Below is a small trained network, with its code and all its weights. Each question gives an input and a class and asks what happens when units are switched off, that is, made to give their printed mean instead of their output.

import numpy as np


def w(rows, s, z=0):
    codes = np.array(rows[::2]) - 128.0
    scale = np.full(codes.shape[1], s)
    scale[-1] = z or s
    return codes * scale


def norm(h):
    return h / np.sqrt((h * h).mean(-1, keepdims=True) + 1e-5)


def f(y):
    return y / 2 * (1 + np.tanh(0.7978845608 * (y + 0.044715 * y**3)))


def log_softmax(a):
    a = a - a.max(-1, keepdims=True)
    return a - np.log(np.exp(a).sum(-1, keepdims=True))


def net(x, mask):
    res = np.array(x, float).reshape(1, 6) / 4 @ E
    u = 0
    for l in range(4):
        y = f(norm(res) @ A[l][:, :-1].T + A[l][:, -1])
        res = res + np.where(mask[u : u + 8], y, B[l][:, -1]) @ B[l][:, :-1]
        u += 8
    return log_softmax(norm(res)[-1] @ U[:, :-1].T + U[:, -1])


A, B = {}, {}
E = w([
[111,186,67,114,114,214,123,136,82,191],'x0',
[129,127,129,128,131,129,131,127,127,130],'x1',
[7,101,162,93,123,115,127,132,145,176],'x2',
[127,126,132,126,128,135,126,136,131,123],'x3',
[158,111,194,139,50,169,120,62,152,173],'x4',
[103,207,230,153,154,135,101,115,31,90],'x5',
],0.017)
A[0] = w([
[41,92,164,60,129,131,95,121,141,172,50],'0.n1',
[143,80,207,134,153,27,122,107,169,85,49],'0.n2',
[28,119,140,93,100,87,103,132,135,159,53],'0.n3',
[84,148,86,109,228,81,63,182,148,106,58],'0.n4',
[121,182,95,63,139,194,103,121,96,184,34],'0.n5',
[139,158,97,89,126,144,155,126,101,185,140],'0.n6',
[244,113,91,163,132,146,65,124,83,97,27],'0.n7',
[151,90,205,148,48,188,107,54,150,174,7],'0.n8',
],0.011,0.012)
B[0] = w([
[86,223,152,117,123,155,190,102,171,95,220],'0.n1',
[115,85,123,244,99,103,133,174,124,121,253],'0.n2',
[115,207,143,131,164,142,210,100,174,133,212],'0.n3',
[156,74,148,62,67,146,188,77,57,128,218],'0.n4',
[118,104,126,248,102,94,128,196,129,149,194],'0.n5',
[120,61,148,195,115,110,144,140,149,72,224],'0.n6',
[133,222,147,111,122,140,207,123,171,117,185],'0.n7',
[159,109,134,47,50,109,163,150,40,112,214],'0.n8',
],0.014,0.0053)
A[1] = w([
[200,140,112,129,172,142,73,77,130,105,23],'1.n1',
[113,158,218,144,146,119,89,99,50,119,37],'1.n2',
[93,169,74,144,122,220,83,142,97,205,24],'1.n3',
[191,173,111,116,141,160,132,116,121,164,40],'1.n4',
[154,119,172,93,59,136,67,50,130,178,2],'1.n5',
[138,126,161,97,98,125,101,120,125,137,58],'1.n6',
[90,116,43,75,255,87,149,162,45,72,10],'1.n7',
[103,158,79,128,86,187,140,104,82,145,87],'1.n8',
],0.012,0.0074)
B[1] = w([
[148,150,117,142,137,132,155,100,134,174,121],'1.n1',
[135,97,68,106,187,144,56,98,151,152,255],'1.n2',
[113,86,129,199,123,107,141,164,159,82,161],'1.n3',
[93,107,145,145,143,69,158,129,142,97,135],'1.n4',
[142,116,143,86,88,128,139,161,86,123,169],'1.n5',
[166,125,139,125,124,147,130,147,116,156,119],'1.n6',
[173,121,177,74,21,147,130,132,71,168,246],'1.n7',
[127,81,152,169,131,2,124,158,139,85,218],'1.n8',
],0.014,0.004)
A[2] = w([
[104,138,119,100,195,120,93,96,165,134,10],'2.n1',
[119,151,160,128,153,134,92,125,111,112,30],'2.n2',
[100,173,167,124,217,146,13,119,92,124,40],'2.n3',
[121,80,49,62,109,135,105,109,254,161,60],'2.n4',
[124,97,117,159,137,109,139,146,130,129,69],'2.n5',
[205,190,123,131,138,115,110,146,164,109,101],'2.n6',
[106,158,68,187,81,184,124,169,88,184,40],'2.n7',
[116,168,106,42,160,134,41,106,124,113,3],'2.n8',
],0.013,0.0075)
B[2] = w([
[122,137,134,112,101,106,132,145,111,119,125],'2.n1',
[129,138,118,135,136,134,99,134,127,137,128],'2.n2',
[144,124,57,117,145,155,44,105,121,171,204],'2.n3',
[147,137,111,118,183,173,39,99,108,150,255],'2.n4',
[118,131,153,154,118,155,102,121,123,103,168],'2.n5',
[9,173,155,107,135,163,163,81,168,150,192],'2.n6',
[126,97,144,181,129,80,118,161,162,85,192],'2.n7',
[113,99,121,156,147,146,116,159,138,103,142],'2.n8',
],0.015,0.0046)
A[3] = w([
[117,137,66,113,181,130,183,190,74,147,55],'3.n1',
[162,97,58,85,192,133,47,143,164,168,28],'3.n2',
[161,120,106,111,174,146,67,137,134,167,39],'3.n3',
[4,171,162,103,158,125,139,146,184,164,2],'3.n4',
[128,84,168,196,143,23,96,167,185,81,40],'3.n5',
[191,250,115,146,131,124,193,102,183,74,43],'3.n6',
[228,173,109,157,145,149,154,120,148,106,52],'3.n7',
[165,134,127,176,143,145,162,168,113,145,61],'3.n8',
],0.012,0.0062)
B[3] = w([
[139,106,183,90,90,86,154,153,134,54,135],'3.n1',
[117,177,105,161,188,164,53,115,13,181,201],'3.n2',
[110,168,87,129,108,148,55,85,110,140,165],'3.n3',
[112,235,89,45,238,150,253,83,196,81,214],'3.n4',
[135,148,87,204,122,145,123,228,188,94,254],'3.n5',
[2,151,136,79,237,151,218,77,120,204,204],'3.n6',
[47,160,125,68,136,80,180,134,168,102,145],'3.n7',
[149,116,166,154,119,165,146,100,195,105,136],'3.n8',
],0.0094,0.0076)
U = w([
[82,194,131,83,192,141,212,86,191,123,248],'0',
[124,81,125,253,126,92,123,199,174,77,64],'1',
[185,93,162,29,37,116,152,129,71,121,75],'2',
[148,135,87,117,191,159,21,98,114,162,128],'3',
],0.018,0.0017)

Each question gives the input, the list of numbers given to net, and the class t.
The units are the neurons (one row each of A and B). Each row of codes is followed by its name. A weight is (code - 128) times the scale printed after its matrix; where a second scale follows, it is the last column's (A, B and U).
mask holds one flag per neuron, layer by layer. A switched-off neuron (its flag False) gives its mean, the last column of its row in B, instead of its output. The means were averaged over made-up inputs and are rounded, as every weight is.
A unit's drop is (log p(t) with every unit on - log p(t) with that unit switched off) / (log p(t) with every unit on - log p(t) with every unit switched off).
The circuit of an input: a set's keep is (log p(t) with only the set's units on - log p(t) with every unit switched off) / (log p(t) with every unit on - log p(t) with every unit switched off). Starting from the 12 units with the biggest drops (on a tie, the unit counted first), units are removed one at a time, each time the one whose removal leaves the highest keep (on an exact tie, the one counted first), for as long as the keep stays at least 0.8.
circuit, biggest first: the units of the circuit, biggest drop first
unit that matters most: the unit with the biggest drop
top k neurons: the k neurons with the biggest drops, biggest first
k most important neurons of layer l: the k neurons of layer l with the biggest drops, biggest first
drop of u: that unit's drop, to one decimal
input [8,-6,-1,2,0,7], class 1: top 2 neurons	0.n5, 1.n3
input [1,2,2,6,-7,-7], class 2: unit that matters most	1.n7
input [-7,6,-7,-8,-4,6], class 0: top 4 neurons	0.n7, 3.n6, 2.n6, 0.n6
input [-6,5,-6,2,-8,8], class 2: circuit, biggest first	1.n7, 0.n4
input [6,-5,3,-5,2,-8], class 3: top 2 neurons	2.n4, 0.n2
input [-5,-3,3,1,-5,6], class 3: circuit, biggest first	1.n2, 2.n3
input [4,-6,-7,7,7,-1], class 0: top 3 neurons	0.n7, 3.n6, 0.n4
input [-3,2,1,0,-7,-7], class 2: circuit, biggest first	1.n7, 0.n4
input [0,-5,5,6,6,1], class 2: top 2 neurons	0.n8, 2.n6
input [-7,-5,0,0,-3,8], class 3: 2 most important neurons of layer 0	0.n6, 0.n5
input [7,2,-7,8,-1,2], class 0: top 3 neurons	0.n7, 3.n6, 0.n2
input [5,6,-6,-1,-4,-7], class 3: top 2 neurons	2.n4, 0.n1
input [-6,-5,1,1,8,6], class 2: 2 most important neurons of layer 0	0.n8, 0.n6
input [0,2,5,-1,8,2], class 2: circuit, biggest first	0.n8
input [8,-2,-7,1,-1,2], class 1: top 2 neurons	0.n5, 2.n7
input [5,-2,3,6,-2,8], class 3: top 2 neurons	1.n2, 2.n3
input [-4,7,-5,-4,5,5], class 0: top 2 neurons	0.n7, 0.n4
input [-5,1,-2,-7,-7,7], class 2: top 2 neurons	1.n7, 0.n4
input [4,4,-3,6,-8,8], class 2: top 2 neurons	1.n7, 0.n4
input [1,6,4,6,6,8], class 3: unit that matters most	1.n2
input [-7,1,-7,3,-7,1], class 0: 2 most important neurons of layer 0	0.n7, 0.n6
input [-7,-6,-2,6,8,-1], class 2: 2 most important neurons of layer 1	1.n8, 1.n5
input [1,-5,5,4,3,-7], class 3: drop of 2.n4	2.1
